Here is a tiny trained network, its code and every weight. The questions are about switching its units off for an input and a class, where a switched-off unit gives its printed mean instead of its output.

import numpy as np


def w(rows, s, z=0):
    codes = np.array(rows[::2]) - 128.0
    scale = np.full(codes.shape[1], s)
    scale[-1] = z or s
    return codes * scale


def f(y):
    return y / 2 * (1 + np.tanh(0.7978845608 * (y + 0.044715 * y**3)))


def log_softmax(a):
    a = a - a.max(-1, keepdims=True)
    return a - np.log(np.exp(a).sum(-1, keepdims=True))


def net(x, mask):
    res = np.array(x, float).reshape(1, 3) / 4 @ E
    y = f(res @ A[0][:, :-1].T + A[0][:, -1])
    res = res + np.where(mask, y, B[0][:, -1]) @ B[0][:, :-1]
    return log_softmax(res[-1] @ U[:, :-1].T + U[:, -1])


A, B = {}, {}
E = w([
[95,178,86,163,76,149,194],'x0',
[70,116,149,137,249,106,146],'x1',
[146,133,159,159,168,224,144],'x2',
],0.016)
A[0] = w([
[176,154,118,55,119,77,156,87],'n1',
[165,87,138,115,180,114,76,114],'n2',
[76,191,127,227,92,62,146,120],'n3',
[253,144,118,90,71,154,124,143],'n4',
[42,150,228,126,164,107,157,138],'n5',
[80,189,43,183,127,124,173,65],'n6',
[99,95,201,157,95,111,100,251],'n7',
[240,56,84,121,181,141,81,99],'n8',
[196,88,171,194,139,219,144,137],'n9',
[28,101,111,173,201,149,119,110],'n10',
[85,112,98,50,114,76,127,82],'n11',
[35,147,92,58,92,58,104,118],'n12',
[166,159,153,126,183,216,140,103],'n13',
[106,93,81,106,109,19,83,136],'n14',
[79,40,101,132,190,90,175,94],'n15',
[152,152,107,103,173,122,138,186],'n16',
[230,136,145,158,59,123,108,74],'n17',
[189,118,148,192,151,157,156,147],'n18',
[239,112,151,119,154,141,34,112],'n19',
[163,91,178,119,155,106,90,100],'n20',
[126,254,36,157,137,153,238,148],'n21',
[61,112,106,135,189,60,150,102],'n22',
[210,156,184,115,148,81,71,94],'n23',
[86,97,178,104,125,105,21,114],'n24',
],0.0099,0.012)
B[0] = w([
[117,141,100,99,110,192,153,140],'n1',
[114,172,189,151,144,160,165,173],'n2',
[139,119,143,179,185,172,126,185],'n3',
[70,215,170,81,65,44,104,205],'n4',
[68,144,116,127,37,70,117,204],'n5',
[128,157,158,171,158,170,235,180],'n6',
[131,10,155,146,172,2,44,207],'n7',
[131,176,158,159,131,146,197,168],'n8',
[176,91,67,72,162,201,61,201],'n9',
[71,221,118,14,100,95,158,210],'n10',
[186,176,102,108,119,190,207,152],'n11',
[191,122,61,120,167,228,91,184],'n12',
[169,113,52,91,131,235,79,183],'n13',
[202,123,50,97,192,180,88,191],'n14',
[84,161,138,101,102,165,114,187],'n15',
[92,107,149,133,132,64,76,171],'n16',
[112,227,169,71,40,144,184,175],'n17',
[192,120,99,118,148,147,85,172],'n18',
[161,153,165,179,102,132,171,181],'n19',
[92,171,146,170,152,184,193,162],'n20',
[110,104,173,196,176,112,119,249],'n21',
[119,208,92,81,58,123,153,195],'n22',
[123,173,135,175,122,182,200,157],'n23',
[149,157,159,192,163,174,187,169],'n24',
],0.0093,0.016)
U = w([
[215,126,39,76,167,170,105,84],'0',
[87,172,135,53,52,81,149,81],'1',
[149,138,180,220,174,126,202,88],'2',
[160,71,139,130,174,2,50,254],'3',
],0.013,0.008)

Each question gives the input, the list of numbers given to net, and the class t.
The units are the neurons (one row each of A and B). Each row of codes is followed by its name. A weight is (code - 128) times the scale printed after its matrix; where a second scale follows, it is the last column's (A, B and U).
mask holds one flag per neuron, in row order. A switched-off neuron (its flag False) gives its mean, the last column of its row in B, instead of its output. The means were averaged over made-up inputs and are rounded, as every weight is.
A unit's drop is (log p(t) with every unit on - log p(t) with that unit switched off) / (log p(t) with every unit on - log p(t) with every unit switched off).
The circuit of an input: a set's keep is (log p(t) with only the set's units on - log p(t) with every unit switched off) / (log p(t) with every unit on - log p(t) with every unit switched off). Starting from the 12 units with the biggest drops (on a tie, the unit counted first), units are removed one at a time, each time the one whose removal leaves the highest keep (on an exact tie, the one counted first), for as long as the keep stays at least 0.8.
circuit, biggest first: the units of the circuit, biggest drop first
k most important neurons: the k neurons with the biggest drops, biggest first
drop of u: that unit's drop, to one decimal
input [5,6,0], class 1: circuit, biggest first => n10
input [-3,-3,1], class 3: 3 most important neurons => n10, n22, n7
input [7,3,-8], class 0: 2 most important neurons => n12, n14
input [1,3,1], class 3: 2 most important neurons => n17, n4
input [-1,4,1], class 1: 2 most important neurons => n21, n10
input [-4,4,-2], class 1: 2 most important neurons => n21, n22
input [-5,-4,2], class 2: 4 most important neurons => n10, n19, n5, n22
input [5,8,7], class 1: 4 most important neurons => n10, n5, n14, n12
input [-4,7,6], class 1: 4 most important neurons => n10, n5, n14, n12
input [2,-1,3], class 3: 2 most important neurons => n12, n14
input [-7,-7,4], class 1: 3 most important neurons => n4, n17, n21
input [0,4,4], class 0: 3 most important neurons => n4, n13, n9
input [6,-8,-8], class 0: 3 most important neurons => n12, n14, n3
input [-1,2,-4], class 0: circuit, biggest first => n14
input [2,4,5], class 0: drop of n13 => 0.2
input [-4,-1,-5], class 0: drop of n14 => 0.6
input [4,-4,-4], class 0: drop of n14 => 0.3
